Here is a tiny trained network, its code and every weight. The questions are about switching its units off for an input and a class, where a switched-off unit gives its printed mean instead of its output.

import numpy as np


def w(rows, s, z=0):
    codes = np.array(rows[::2]) - 128.0
    scale = np.full(codes.shape[1], s)
    scale[-1] = z or s
    return codes * scale


def f(y):
    return y / 2 * (1 + np.tanh(0.7978845608 * (y + 0.044715 * y**3)))


def log_softmax(a):
    a = a - a.max(-1, keepdims=True)
    return a - np.log(np.exp(a).sum(-1, keepdims=True))


def net(x, mask):
    res = np.array(x, float).reshape(1, 6) / 4 @ E
    y = f(res @ A[0][:, :-1].T + A[0][:, -1])
    res = res + np.where(mask, y, B[0][:, -1]) @ B[0][:, :-1]
    return log_softmax(res[-1] @ U[:, :-1].T + U[:, -1])


A, B = {}, {}
E = w([
[226,203,112,42,79,104,134,200],'x0',
[135,138,254,49,130,214,53,84],'x1',
[110,145,121,219,75,177,39,246],'x2',
[32,186,226,125,141,96,219,209],'x3',
[104,58,138,70,177,40,46,190],'x4',
[132,125,130,130,129,128,130,129],'x5',
],0.0057)
A[0] = w([
[118,130,22,174,127,70,187,165,149],'N1',
[182,78,32,113,106,158,59,72,60],'N2',
[135,149,229,92,126,210,70,89,97],'N3',
[240,90,58,130,139,150,57,84,41],'N4',
[109,54,170,77,162,31,35,155,50],'N5',
[119,98,37,192,127,64,176,163,173],'N6',
[134,220,112,183,58,223,196,74,124],'N7',
[157,186,135,205,40,208,206,60,125],'N8',
[182,132,138,9,156,73,187,50,87],'N9',
[229,214,107,33,83,82,121,202,76],'N10',
[124,143,234,83,131,205,63,105,92],'N11',
[125,134,213,75,131,213,65,108,113],'N12',
[52,49,158,221,204,151,107,50,251],'N13',
[103,41,132,81,153,3,58,183,135],'N14',
[146,106,157,75,177,48,201,40,128],'N15',
[31,150,210,139,155,124,206,183,95],'N16',
[236,207,115,42,60,115,136,183,105],'N17',
[51,188,203,122,159,105,224,200,180],'N18',
[197,122,63,97,68,130,67,93,7],'N19',
[199,53,56,119,136,196,49,83,127],'N20',
[158,122,158,210,119,195,53,207,86],'N21',
[173,220,135,27,58,97,148,206,44],'N22',
[43,42,160,209,177,173,131,68,52],'N23',
[124,136,211,69,116,205,65,101,98],'N24',
[48,220,205,101,140,75,209,203,57],'N25',
[113,108,115,24,191,106,184,44,88],'N26',
[123,149,209,70,132,202,61,99,85],'N27',
[100,139,125,180,89,178,48,212,113],'N28',
[244,234,112,51,109,111,143,196,109],'N29',
[27,58,140,195,184,168,125,79,27],'N30',
[118,141,137,203,90,151,45,220,97],'N31',
[174,69,138,58,210,91,190,51,141],'N32',
[100,150,110,183,108,171,35,210,59],'N33',
[122,115,38,190,112,47,160,157,170],'N34',
[108,130,125,195,77,173,57,203,76],'N35',
[123,146,33,198,129,48,158,145,59],'N36',
[122,128,132,195,74,168,44,203,60],'N37',
[215,76,43,142,126,135,72,63,134],'N38',
[99,48,132,69,166,16,48,190,102],'N39',
[108,59,136,76,204,23,25,202,121],'N40',
[146,119,135,73,200,72,187,47,70],'N41',
],0.0051,0.0025)
B[0] = w([
[143,177,158,178,201,58,125,116,232],'N1',
[25,163,133,136,54,97,67,32,199],'N2',
[139,153,115,219,197,50,164,127,187],'N3',
[59,128,127,150,89,113,83,64,200],'N4',
[182,150,153,203,115,165,208,44,180],'N5',
[164,168,153,174,190,70,124,132,238],'N6',
[184,143,181,170,121,195,148,43,215],'N7',
[199,129,219,198,120,210,149,33,219],'N8',
[106,131,63,116,152,156,145,163,211],'N9',
[149,32,75,187,168,151,89,161,234],'N10',
[120,163,111,226,190,51,159,122,188],'N11',
[137,178,104,198,202,29,178,114,187],'N12',
[163,75,107,106,195,145,88,193,253],'N13',
[182,166,164,187,118,192,158,53,218],'N14',
[101,163,51,86,120,171,156,163,208],'N15',
[40,90,122,155,79,121,28,59,200],'N16',
[140,53,86,180,178,143,91,149,233],'N17',
[53,153,146,132,85,131,26,45,243],'N18',
[61,84,111,176,92,115,97,78,163],'N19',
[55,176,138,137,91,106,74,109,226],'N20',
[96,171,62,83,117,129,167,184,187],'N21',
[102,30,65,191,142,139,85,123,207],'N22',
[163,1,49,161,183,135,98,196,187],'N23',
[138,182,81,227,205,10,173,136,183],'N24',
[13,121,123,155,51,120,25,18,217],'N25',
[90,169,46,70,117,164,185,189,194],'N26',
[137,167,120,217,180,29,183,133,179],'N27',
[93,175,46,62,131,157,194,189,199],'N28',
[147,22,80,176,191,158,86,148,238],'N29',
[146,23,69,170,162,152,115,156,173],'N30',
[100,164,50,86,131,165,180,181,204],'N31',
[84,191,57,69,131,165,170,189,213],'N32',
[97,162,68,80,104,158,195,167,186],'N33',
[163,187,149,168,193,73,137,121,236],'N34',
[108,157,53,86,123,150,188,184,186],'N35',
[154,182,133,194,174,40,178,112,198],'N36',
[78,163,55,88,117,159,197,183,186],'N37',
[31,180,154,117,57,102,39,67,229],'N38',
[200,159,196,199,66,231,179,29,211],'N39',
[188,159,185,199,82,226,176,22,229],'N40',
[70,172,19,75,89,175,183,176,181],'N41',
],0.0057,0.0039)
U = w([
[146,174,123,156,172,8,157,129,91],'0',
[56,138,127,123,86,111,62,97,97],'1',
[107,163,72,74,128,167,184,164,100],'2',
[192,141,166,147,117,200,157,92,99],'3',
[150,9,96,136,166,133,100,153,112],'4',
[140,149,133,109,148,118,111,133,247],'5',
[175,113,182,58,109,90,125,152,154],'6',
[160,88,172,56,88,55,141,168,84],'7',
],0.014,0.015)

Each question gives the input, the list of numbers given to net, and the class t.
The units are the neurons (one row each of A and B). Each row of codes is followed by its name. A weight is (code - 128) times the scale printed after its matrix; where a second scale follows, it is the last column's (A, B and U).
mask holds one flag per neuron, in row order. A switched-off neuron (its flag False) gives its mean, the last column of its row in B, instead of its output. The means were averaged over made-up inputs and are rounded, as every weight is.
A unit's drop is (log p(t) with every unit on - log p(t) with that unit switched off) / (log p(t) with every unit on - log p(t) with every unit switched off).
The circuit of an input: a set's keep is (log p(t) with only the set's units on - log p(t) with every unit switched off) / (log p(t) with every unit on - log p(t) with every unit switched off). Starting from the 12 units with the biggest drops (on a tie, the unit counted first), units are removed one at a time, each time the one whose removal leaves the highest keep (on an exact tie, the one counted first), for as long as the keep stays at least 0.8.
units of the circuit, in order: the units of the circuit, biggest drop first
unit that matters most: the unit with the biggest drop
k most important neurons: the k neurons with the biggest drops, biggest first
drop of u: that unit's drop, to one decimal
input [4,7,-5,8,3,7], class 1: units of the circuit, in order : N25
input [8,0,-3,-7,-5,8], class 4: units of the circuit, in order : N29, N17
input [6,-3,5,8,8,-1], class 1: 2 most important neurons : N25, N18
input [-7,3,-2,1,-6,-3], class 4: 3 most important neurons : N23, N13, N30
input [-1,3,3,-5,7,-3], class 3: 2 most important neurons : N40, N39
input [1,-2,-2,5,-2,0], class 1: units of the circuit, in order : N25, N18
input [0,-4,-6,-5,2,-3], class 2: units of the circuit, in order : N32, N41
input [5,-4,-3,3,-8,0], class 3: 2 most important neurons : N8, N7
input [7,7,-7,2,1,4], class 0: units of the circuit, in order : N24, N27
input [-3,3,-7,-6,1,-7], class 2: units of the circuit, in order : N32, N26
input [-8,0,1,-5,8,1], class 3: units of the circuit, in order : N40, N39
input [0,3,-2,-8,-8,-5], class 1: 2 most important neurons : N38, N2
input [-8,-7,2,4,-7,-3], class 4: 3 most important neurons : N23, N30, N13
input [8,4,-2,-8,3,-7], class 1: 4 most important neurons : N38, N2, N20, N4
input [1,-5,0,-2,-8,0], class 3: units of the circuit, in order : N8
input [-5,1,-6,-7,-7,1], class 1: units of the circuit, in order : N38, N2
input [-7,1,-7,-6,-7,1], class 2: 3 most important neurons : N32, N26, N41
input [-1,-3,7,7,3,-1], class 1: 2 most important neurons : N25, N18
input [7,1,7,5,-3,-7], class 2: 2 most important neurons : N28, N31
input [-8,-5,-3,1,-5,8], class 4: unit that matters most : N23
input [-7,-5,7,-2,-2,-5], class 2: drop of N35 : 0.2
input [-5,0,1,7,-5,6], class 1: drop of N16 : 0.2
input [-2,-1,8,-7,-6,-8], class 2: drop of N28 : 0.3
input [0,2,-5,-6,8,3], class 3: drop of N5 : 0.2
